Below are the code and all the weights of a small trained network. Each question names an input and a target symbol and asks about switching units off, where a switched-off unit gives its printed mean instead of its output.

import numpy as np


def w(rows, s, z=0):
    codes = np.array(rows[::2]) - 128.0
    scale = np.full(codes.shape[1], s)
    scale[-1] = z or s
    return codes * scale


def norm(h):
    return h / np.sqrt((h * h).mean(-1, keepdims=True) + 1e-5)


def f(y):
    return y / 2 * (1 + np.tanh(0.7978845608 * (y + 0.044715 * y**3)))


def softmax(a):
    e = np.exp(a - a.max(-1, keepdims=True))
    return e / e.sum(-1, keepdims=True)


def log_softmax(a):
    a = a - a.max(-1, keepdims=True)
    return a - np.log(np.exp(a).sum(-1, keepdims=True))


def net(x, mask):
    ids = ['ΔΛΦγεζημξ'.index(c) for c in x.split()]
    T = len(ids)
    res = E[ids] + P[:T]
    u = 0
    for l in range(3):
        q, k, v = (norm(res) @ M[l].T for M in (Q, K, V))
        z = softmax(np.where(np.tri(T) > 0, q @ k.T / 2**0.5, -1e9)) @ v
        res = res + np.where(mask[u], z, O[l][:, -1]) @ O[l][:, :-1]
        u += 1
        y = f(norm(res) @ A[l][:, :-1].T + A[l][:, -1])
        res = res + np.where(mask[u : u + 8], y, B[l][:, -1]) @ B[l][:, :-1]
        u += 8
    return log_softmax(norm(res)[-1] @ U[:, :-1].T + U[:, -1])


Q, K, V, O, A, B = {}, {}, {}, {}, {}, {}
E = w([
[133,106,139,167,125,38,168,137],'Δ',
[108,113,132,192,90,45,131,171],'Λ',
[187,207,90,119,63,116,111,136],'Φ',
[34,120,122,211,108,180,106,241],'γ',
[82,12,107,128,60,89,60,135],'ε',
[112,210,144,133,180,6,138,118],'ζ',
[167,120,148,134,209,130,80,34],'η',
[53,179,150,73,109,46,54,140],'μ',
[141,107,102,173,204,84,121,157],'ξ',
],0.017)
P = w([
[188,57,50,2,171,26,29,181],'0',
[157,65,161,148,167,150,82,222],'1',
[98,85,103,29,183,109,220,114],'2',
[159,114,158,160,153,160,78,198],'3',
[90,122,98,53,182,115,215,113],'4',
[162,127,156,168,144,169,73,179],'5',
[87,131,85,77,174,111,216,95],'6',
[159,126,162,175,135,177,67,161],'7',
[76,152,80,90,170,114,217,106],'8',
[162,135,168,180,122,181,61,152],'9',
[74,155,70,121,165,110,216,93],'10',
[156,137,161,184,127,191,39,115],'11',
[68,165,59,132,146,100,225,96],'12',
[155,145,161,186,120,193,29,101],'13',
],0.0097)
Q[0] = w([
[121,207,254,200,112,173,217,68],'0.h0',
[129,193,123,119,24,239,193,80],'0.h0',
],0.0065)
K[0] = w([
[159,199,158,160,73,139,255,144],'0.h0',
[193,149,16,44,126,237,99,175],'0.h0',
],0.0066)
V[0] = w([
[255,109,74,119,4,94,141,155],'0.h0',
[86,146,129,163,101,193,162,140],'0.h0',
],0.0051)
O[0] = w([
[80,141,10,113,148,98,29,145,116],'0.h0',
[51,175,86,75,128,105,74,63,3],'0.h0',
],0.011,0.0031)
A[0] = w([
[176,75,96,179,74,215,49,205,2],'0.n0',
[215,237,173,102,157,167,152,145,53],'0.n1',
[85,123,88,113,113,135,135,166,139],'0.n2',
[174,72,204,137,123,90,178,68,115],'0.n3',
[11,151,102,170,46,135,89,210,64],'0.n4',
[72,140,86,220,170,49,175,174,102],'0.n5',
[118,181,254,188,161,158,218,143,110],'0.n6',
[113,183,184,101,151,46,127,99,145],'0.n7',
],0.0069,0.0026)
B[0] = w([
[177,237,138,193,30,150,133,171,195],'0.n0',
[184,199,155,194,2,243,170,85,140],'0.n1',
[164,79,175,163,114,34,133,44,153],'0.n2',
[167,140,24,64,125,135,61,209,169],'0.n3',
[169,105,109,77,64,135,94,48,233],'0.n4',
[81,230,128,48,139,90,142,118,254],'0.n5',
[53,180,111,138,161,68,64,78,203],'0.n6',
[123,113,169,152,181,197,52,208,197],'0.n7',
],0.0067,0.0058)
Q[1] = w([
[125,156,49,249,155,144,213,83],'1.h0',
[23,209,114,254,90,99,230,182],'1.h0',
],0.0046)
K[1] = w([
[170,168,84,165,157,193,210,2],'1.h0',
[24,193,122,152,119,91,180,68],'1.h0',
],0.0069)
V[1] = w([
[92,236,4,198,73,93,163,249],'1.h0',
[78,174,166,92,109,7,57,180],'1.h0',
],0.0032)
O[1] = w([
[244,173,54,156,102,123,154,254,199],'1.h0',
[109,46,90,128,167,201,183,47,253],'1.h0',
],0.0093,0.0054)
A[1] = w([
[70,131,130,87,122,238,106,61,132],'1.n0',
[153,177,130,153,54,156,110,98,121],'1.n1',
[34,195,111,117,143,120,160,42,130],'1.n2',
[159,108,94,155,114,255,248,74,165],'1.n3',
[24,84,135,144,94,168,103,74,121],'1.n4',
[99,135,98,37,132,123,154,100,159],'1.n5',
[136,115,110,72,126,117,89,194,72],'1.n6',
[127,182,96,42,176,186,128,111,254],'1.n7',
],0.01,0.0035)
B[1] = w([
[176,165,38,183,114,139,116,123,198],'1.n0',
[80,145,107,124,97,152,110,67,212],'1.n1',
[125,110,114,88,97,112,164,138,220],'1.n2',
[114,92,223,14,205,24,146,244,176],'1.n3',
[150,201,111,181,105,172,136,42,205],'1.n4',
[167,65,50,146,112,119,217,80,212],'1.n5',
[89,119,152,104,195,198,136,168,177],'1.n6',
[92,103,158,195,90,54,146,133,255],'1.n7',
],0.011,0.0047)
Q[2] = w([
[141,242,3,117,93,190,103,86],'2.h0',
[118,42,173,67,126,121,206,74],'2.h0',
],0.0056)
K[2] = w([
[141,111,75,59,1,162,192,119],'2.h0',
[191,138,115,101,235,147,112,182],'2.h0',
],0.008)
V[2] = w([
[189,167,56,134,185,77,42,196],'2.h0',
[13,253,168,133,153,94,245,222],'2.h0',
],0.0029)
O[2] = w([
[153,212,223,85,111,9,219,1,249],'2.h0',
[64,236,82,115,161,150,137,134,142],'2.h0',
],0.0087,0.0019)
A[2] = w([
[78,151,90,141,105,139,118,193,137],'2.n0',
[169,124,137,179,215,213,169,170,3],'2.n1',
[114,141,57,189,113,94,118,86,249],'2.n2',
[188,97,124,119,170,143,163,77,152],'2.n3',
[43,43,151,14,183,72,210,173,113],'2.n4',
[93,56,146,2,126,64,115,191,141],'2.n5',
[139,117,138,86,148,224,97,80,79],'2.n6',
[124,190,92,163,96,92,119,46,114],'2.n7',
],0.011,0.005)
B[2] = w([
[140,110,106,119,196,109,133,104,163],'2.n0',
[140,71,148,101,110,173,159,156,139],'2.n1',
[105,103,136,122,98,146,146,90,253],'2.n2',
[110,182,82,119,123,143,166,103,156],'2.n3',
[171,107,83,74,143,128,90,141,233],'2.n4',
[153,128,92,131,252,100,68,143,181],'2.n5',
[69,97,149,93,114,136,108,166,139],'2.n6',
[91,125,128,97,96,176,126,110,205],'2.n7',
],0.017,0.011)
U = w([
[151,115,90,54,173,102,65,105,206],'Δ',
[95,106,94,109,117,93,248,53,121],'Λ',
[198,205,132,90,81,157,123,142,82],'Φ',
[102,144,52,217,132,159,125,150,32],'γ',
[140,73,131,184,86,89,86,128,91],'ε',
[99,160,180,152,137,99,153,127,253],'ζ',
[203,154,166,156,150,151,143,43,77],'η',
[69,102,190,70,150,171,107,149,119],'μ',
[145,136,148,133,127,179,185,155,152],'ξ',
],0.013,0.003)

Each question gives the input, a string of symbols that net reads in full, and the target symbol t.
The units are the heads (2 rows each of Q, K, V and O) and the neurons (one row each of A and B). Each row of codes is followed by its name. A weight is (code - 128) times the scale printed after its matrix; where a second scale follows, it is the last column's (O, A, B and U).
mask holds one flag per unit, layer by layer, with each layer's heads first. A switched-off unit (its flag False) gives its mean, the last column of its rows in O or B, instead of its output. The means were averaged over made-up inputs and are rounded, as every weight is.
A unit's drop is (log p(t) with every unit on - log p(t) with that unit switched off) / (log p(t) with every unit on - log p(t) with every unit switched off).
The circuit of an input: a set's keep is (log p(t) with only the set's units on - log p(t) with every unit switched off) / (log p(t) with every unit on - log p(t) with every unit switched off). Starting from the 12 units with the biggest drops (on a tie, the unit counted first), units are removed one at a time, each time the one whose removal leaves the highest keep (on an exact tie, the one counted first), for as long as the keep stays at least 0.8.
units of the circuit, in order: the units of the circuit, biggest drop first
most important unit: the unit with the biggest drop
k most important neurons: the k neurons with the biggest drops, biggest first
k most important neurons of layer l: the k neurons of layer l with the biggest drops, biggest first
drop when u is switched off: that unit's drop, to one decimal
input Φ Φ Δ μ μ ε μ μ Λ, target Δ: units of the circuit, in order : [2.n4 1.n4]
input Λ μ γ η η γ ζ, target Δ: 2 most important neurons : [1.n4 1.n2]
input η γ γ Λ, target Λ: 2 most important neurons of layer 1 : [1.n3 1.n1]
input η η Λ γ ε ξ Δ, target Δ: 2 most important neurons : [2.n4 1.n4]
input Φ η μ Δ Λ μ ζ μ γ, target Δ: units of the circuit, in order : [1.n3 2.n4]
input Δ ε ξ ζ μ ζ ε ε, target ε: 2 most important neurons : [0.n5 0.n0]
input ξ Δ Δ Λ ξ η Λ ε ζ, target Δ: units of the circuit, in order : [0.n7]
input η ζ ε γ μ Φ Φ μ ε ζ η η Δ, target Δ: units of the circuit, in order : [1.n4 2.n4 0.n0]
input μ Φ μ η μ μ η γ Φ μ μ η ε, target Δ: units of the circuit, in order : [1.n3 0.n6 2.n5]
input Λ Δ μ ε Φ η, target η: 4 most important neurons : [2.n4 0.n5 1.n5 2.n5]
input μ γ η ε η, target Λ: 2 most important neurons of layer 1 : [1.n0 1.n7]
input Δ μ Λ ζ μ ζ γ ε, target ε: 2 most important neurons of layer 0 : [0.n0 0.n5]
input μ ε ξ γ Δ η, target η: 4 most important neurons of layer 2 : [2.n4 2.n5 2.n3 2.n7]
input Δ ε Λ Λ, target Λ: most important unit : 0.n0
input γ γ γ ε η μ ε ξ, target ξ: 2 most important neurons : [2.n1 1.n7]
input η ξ γ γ η μ, target μ: 2 most important neurons : [0.n5 2.n6]
input μ γ η ζ ε η μ η, target μ: 3 most important neurons of layer 0 : [0.n5 0.n1 0.n4]
input Δ μ ξ ζ γ γ ζ η μ Φ Λ, target Δ: 4 most important neurons of layer 1 : [1.n4 1.n2 1.n0 1.n1]
input Φ Φ μ Φ μ μ γ μ Λ μ ε, target Δ: 4 most important neurons : [1.n3 0.n6 2.n5 2.n4]
input μ γ η ζ μ, target Λ: most important neuron : [0.n0]
input γ ε ε γ Φ γ Δ ε Δ ξ γ ζ, target ζ: 2 most important neurons : [2.n4 0.n7]
input ξ ε η ε η μ γ γ η γ μ ξ Φ, target Δ: 2 most important neurons : [1.n3 0.n6]
input γ ξ Λ Φ γ η Φ μ ζ ξ γ, target Λ: 2 most important neurons : [0.n4 1.n4]
input ξ ε ξ Λ γ γ μ γ η Φ γ, target Λ: 3 most important neurons of layer 0 : [0.n4 0.n5 0.n7]
input ε ξ ε η γ, target Δ: drop when 1.h0 is switched off : 2.6
input γ η ε γ γ ξ, target ξ: drop when 2.n1 is switched off : 0.5
input η ξ Δ ε η Δ Δ γ Λ Δ μ μ, target μ: most important unit : 2.n6
